Below is a small trained network, with its code and all its weights. Each question gives an input and a class and asks what happens when units are switched off, that is, made to give their printed mean instead of their output.

import numpy as np


def w(rows, s, z=0):
    codes = np.array(rows[::2]) - 128.0
    scale = np.full(codes.shape[1], s)
    scale[-1] = z or s
    return codes * scale


def f(y):
    return np.maximum(y, 0)


def log_softmax(a):
    a = a - a.max(-1, keepdims=True)
    return a - np.log(np.exp(a).sum(-1, keepdims=True))


def net(x, mask):
    res = np.array(x, float).reshape(1, 6) / 4 @ E
    y = f(res @ A[0][:, :-1].T + A[0][:, -1])
    res = res + np.where(mask, y, B[0][:, -1]) @ B[0][:, :-1]
    return log_softmax(res[-1] @ U[:, :-1].T + U[:, -1])


A, B = {}, {}
E = w([
[128,148,71,154,91,224,75,116,104,54],'x0',
[113,169,136,169,87,151,127,174,50,221],'x1',
[132,100,253,76,37,161,200,92,190,117],'x2',
[151,111,89,30,104,179,170,237,211,151],'x3',
[134,97,108,82,180,64,178,126,130,135],'x4',
[122,163,220,227,217,99,27,152,206,101],'x5',
],0.0055)
A[0] = w([
[126,123,87,89,97,95,156,89,91,142,36],'neuron 0',
[125,126,171,142,124,126,116,75,161,59,108],'neuron 1',
[133,116,198,132,102,143,121,51,156,23,92],'neuron 2',
[129,132,132,189,203,111,97,149,114,129,149],'neuron 3',
[137,132,164,79,128,117,193,147,141,142,62],'neuron 4',
[141,119,232,30,84,97,247,140,168,200,35],'neuron 5',
[118,126,145,165,91,107,107,95,106,156,126],'neuron 6',
[131,135,158,133,128,131,137,100,127,83,129],'neuron 7',
[136,137,129,190,227,110,92,165,118,120,115],'neuron 8',
[136,127,59,90,160,150,143,156,125,106,246],'neuron 9',
[109,128,164,187,189,43,62,113,156,175,62],'neuron 10',
[118,138,150,189,109,143,95,128,82,150,133],'neuron 11',
[118,131,101,110,149,139,133,144,129,121,179],'neuron 12',
[112,127,150,103,115,122,154,125,147,152,37],'neuron 13',
[124,125,103,125,169,161,136,175,125,114,197],'neuron 14',
[128,125,52,119,169,117,164,149,47,137,75],'neuron 15',
[128,135,209,182,206,49,96,123,162,136,77],'neuron 16',
[131,125,70,27,105,184,134,188,254,122,29],'neuron 17',
[121,133,33,102,143,118,140,133,76,128,98],'neuron 18',
[128,114,64,46,89,74,200,87,75,150,74],'neuron 19',
[128,125,123,74,117,145,150,149,165,129,252],'neuron 20',
[112,110,170,79,106,118,181,137,151,165,9],'neuron 21',
[123,143,132,179,87,160,96,142,84,163,5],'neuron 22',
[132,135,169,212,88,163,88,128,79,157,126],'neuron 23',
[131,138,155,198,93,183,103,141,60,169,60],'neuron 24',
],0.01,0.0012)
B[0] = w([
[142,126,124,125,139,176,201,116,121,152,169],'neuron 0',
[102,122,124,117,162,150,125,67,179,80,174],'neuron 1',
[104,122,147,92,169,170,102,36,167,35,194],'neuron 2',
[122,136,142,163,174,55,93,144,118,124,183],'neuron 3',
[113,133,176,76,105,117,124,125,94,147,176],'neuron 4',
[106,137,246,6,101,47,116,140,53,125,244],'neuron 5',
[146,126,142,162,115,163,123,157,164,117,157],'neuron 6',
[123,139,145,114,146,144,118,100,149,97,153],'neuron 7',
[116,136,148,162,192,43,78,142,115,145,191],'neuron 8',
[124,134,47,106,138,139,111,143,139,170,178],'neuron 9',
[162,125,166,214,148,74,160,167,177,162,197],'neuron 10',
[123,136,145,198,105,154,116,146,95,114,167],'neuron 11',
[123,143,103,119,144,135,114,126,144,152,149],'neuron 12',
[128,118,151,98,121,101,123,133,108,110,153],'neuron 13',
[120,110,91,128,126,113,82,140,139,103,156],'neuron 14',
[125,125,66,128,176,127,136,60,75,127,179],'neuron 15',
[177,118,174,212,134,110,211,141,221,172,201],'neuron 16',
[147,126,89,88,56,158,86,214,213,146,226],'neuron 17',
[128,116,49,112,160,127,149,98,84,162,178],'neuron 18',
[153,114,94,109,119,156,241,77,104,179,211],'neuron 19',
[132,125,138,78,100,124,114,158,145,153,182],'neuron 20',
[104,134,188,65,127,106,132,143,98,134,180],'neuron 21',
[115,133,142,165,77,165,118,149,83,106,159],'neuron 22',
[116,134,142,203,78,158,138,146,86,77,177],'neuron 23',
[132,139,146,172,69,169,129,163,64,92,172],'neuron 24',
],0.021,0.011)
U = w([
[194,136,207,245,219,11,153,174,192,137,117],'0',
[92,187,154,228,46,220,100,184,33,49,214],'1',
[149,86,25,98,157,184,234,56,56,203,86],'2',
[162,111,44,84,81,177,30,251,229,171,254],'3',
[70,115,172,125,187,191,93,19,222,3,156],'4',
[80,124,240,18,71,57,153,158,96,144,147],'5',
[91,148,38,157,235,51,34,143,49,168,26],'6',
],0.0041,0.00046)

Each question gives the input, the list of numbers given to net, and the class t.
The units are the neurons (one row each of A and B). Each row of codes is followed by its name. A weight is (code - 128) times the scale printed after its matrix; where a second scale follows, it is the last column's (A, B and U).
mask holds one flag per neuron, in row order. A switched-off neuron (its flag False) gives its mean, the last column of its row in B, instead of its output. The means were averaged over made-up inputs and are rounded, as every weight is.
A unit's drop is (log p(t) with every unit on - log p(t) with that unit switched off) / (log p(t) with every unit on - log p(t) with every unit switched off).
The circuit of an input: a set's keep is (log p(t) with only the set's units on - log p(t) with every unit switched off) / (log p(t) with every unit on - log p(t) with every unit switched off). Starting from the 12 units with the biggest drops (on a tie, the unit counted first), units are removed one at a time, each time the one whose removal leaves the highest keep (on an exact tie, the one counted first), for as long as the keep stays at least 0.8.
circuit, biggest first: the units of the circuit, biggest drop first
most important unit: the unit with the biggest drop
top k neurons: the k neurons with the biggest drops, biggest first
drop of u: that unit's drop, to one decimal
input [-1,-2,7,-8,-2,-6], class 4: most important unit : neuron 2
input [0,2,0,5,-7,-6], class 3: top 2 neurons : neuron 17; neuron 9
input [-1,6,0,-3,-6,5], class 1: top 4 neurons : neuron 24; neuron 23; neuron 22; neuron 11
input [8,1,-5,3,-3,1], class 1: circuit, biggest first : neuron 24; neuron 22
input [1,5,5,-8,6,-4], class 2: top 2 neurons : neuron 19; neuron 0
input [8,-3,8,8,-8,8], class 4: top 2 neurons : neuron 2; neuron 1
input [5,4,-2,4,-3,-5], class 2: top 2 neurons : neuron 18; neuron 15
input [-3,3,-2,8,7,6], class 0: top 2 neurons : neuron 16; neuron 10
input [5,1,-6,6,6,3], class 6: top 2 neurons : neuron 8; neuron 15
input [4,3,-6,6,7,1], class 6: top 2 neurons : neuron 15; neuron 18
input [-6,5,4,3,4,8], class 0: drop of neuron 16 : 2.6
input [-1,6,0,3,-4,-7], class 2: drop of neuron 18 : 0.1
input [4,3,-4,6,-1,7], class 0: drop of neuron 8 : 0.2
input [-4,4,8,-7,-5,8], class 0: circuit, biggest first : neuron 16
input [0,-2,6,-5,-7,-4], class 4: drop of neuron 2 : 0.2
